Here is a tiny trained network, its code and every weight. The questions are about switching its units off for an input and a class, where a switched-off unit gives its printed mean instead of its output.

import numpy as np


def w(rows, s, z=0):
    codes = np.array(rows[::2]) - 128.0
    scale = np.full(codes.shape[1], s)
    scale[-1] = z or s
    return codes * scale


def norm(h):
    return h / np.sqrt((h * h).mean(-1, keepdims=True) + 1e-5)


def f(y):
    return y / 2 * (1 + np.tanh(0.7978845608 * (y + 0.044715 * y**3)))


def log_softmax(a):
    a = a - a.max(-1, keepdims=True)
    return a - np.log(np.exp(a).sum(-1, keepdims=True))


def net(x, mask):
    res = np.array(x, float).reshape(1, 8) / 4 @ E
    u = 0
    for l in range(3):
        y = f(norm(res) @ A[l][:, :-1].T + A[l][:, -1])
        res = res + np.where(mask[u : u + 3], y, B[l][:, -1]) @ B[l][:, :-1]
        u += 3
    return log_softmax(norm(res)[-1] @ U[:, :-1].T + U[:, -1])


A, B = {}, {}
E = w([
[128,239,140,157,177,154,146],'x0',
[76,96,76,122,170,112,160],'x1',
[121,136,177,148,133,97,156],'x2',
[134,136,213,92,101,115,163],'x3',
[32,104,95,134,206,121,188],'x4',
[155,213,242,162,128,55,163],'x5',
[131,98,85,196,119,8,100],'x6',
[93,176,205,127,171,125,205],'x7',
],0.0016)
A[0] = w([
[236,163,150,150,43,73,88,123],'L0N0',
[63,137,31,203,168,92,81,4],'L0N1',
[52,3,133,71,123,53,170,42],'L0N2',
],0.0042,0.0025)
B[0] = w([
[136,89,186,180,121,85,98,254],'L0N0',
[59,186,75,116,234,106,84,180],'L0N1',
[80,83,130,17,65,85,253,205],'L0N2',
],0.0049,0.002)
A[1] = w([
[120,251,244,108,200,165,217,51],'L1N0',
[124,225,223,149,172,148,185,76],'L1N1',
[40,170,3,181,238,63,82,3],'L1N2',
],0.0041,0.0019)
B[1] = w([
[209,223,172,190,243,219,212,250],'L1N0',
[132,79,106,217,197,175,207,216],'L1N1',
[54,254,109,42,178,97,33,248],'L1N2',
],0.0044,0.0022)
A[2] = w([
[169,184,159,153,157,156,63,4],'L2N0',
[159,94,84,67,82,254,52,4],'L2N1',
[79,77,164,68,112,166,175,46],'L2N2',
],0.0049,0.0012)
B[2] = w([
[85,90,112,42,69,85,138,244],'L2N0',
[183,62,2,215,84,196,77,253],'L2N1',
[78,95,98,103,76,49,165,237],'L2N2',
],0.0048,0.00072)
U = w([
[245,78,243,239,10,32,32,110],'0',
[37,36,82,21,34,27,236,79],'1',
[210,43,3,202,6,201,23,5],'2',
[219,227,242,227,217,217,240,223],'3',
[27,236,39,46,205,62,50,216],'4',
],0.0042,0.0016)

Each question gives the input, the list of numbers given to net, and the class t.
The units are the neurons (one row each of A and B). Each row of codes is followed by its name. A weight is (code - 128) times the scale printed after its matrix; where a second scale follows, it is the last column's (A, B and U).
mask holds one flag per neuron, layer by layer. A switched-off neuron (its flag False) gives its mean, the last column of its row in B, instead of its output. The means were averaged over made-up inputs and are rounded, as every weight is.
A unit's drop is (log p(t) with every unit on - log p(t) with that unit switched off) / (log p(t) with every unit on - log p(t) with every unit switched off).
The circuit of an input: a set's keep is (log p(t) with only the set's units on - log p(t) with every unit switched off) / (log p(t) with every unit on - log p(t) with every unit switched off). Starting from all 9 units, units are removed one at a time, each time the one whose removal leaves the highest keep (on an exact tie, the one counted first), for as long as the keep stays at least 0.8.
units of the circuit, in order: the units of the circuit, biggest drop first
k most important neurons: the k neurons with the biggest drops, biggest first
k most important neurons of layer l: the k neurons of layer l with the biggest drops, biggest first
drop when u is switched off: that unit's drop, to one decimal
input [-4,2,-7,-7,-8,4,-8,5], class 2: units of the circuit, in order -> L2N1; L2N0
input [-1,4,-8,-3,-5,-7,-4,6], class 2: units of the circuit, in order -> L2N1
input [1,-7,7,3,6,-6,-2,0], class 1: units of the circuit, in order -> L2N2; L0N1
input [-3,-2,6,-5,2,7,-3,-4], class 0: units of the circuit, in order -> L0N0; L1N0
input [8,-5,-4,-6,-2,5,2,-8], class 0: 2 most important neurons -> L0N0; L1N2
input [2,2,6,-3,-5,6,0,-2], class 0: 2 most important neurons -> L0N0; L1N0
input [4,-7,-2,7,-5,-8,1,5], class 0: 2 most important neurons of layer 1 -> L1N2; L1N0
input [0,1,-3,1,-1,-2,-1,1], class 2: drop when L2N1 is switched off -> 0.2
input [-2,-2,4,-6,0,-5,-7,3], class 2: drop when L2N1 is switched off -> 0.2
input [1,-7,-8,-6,-6,2,2,8], class 0: drop when L0N0 is switched off -> 0.6
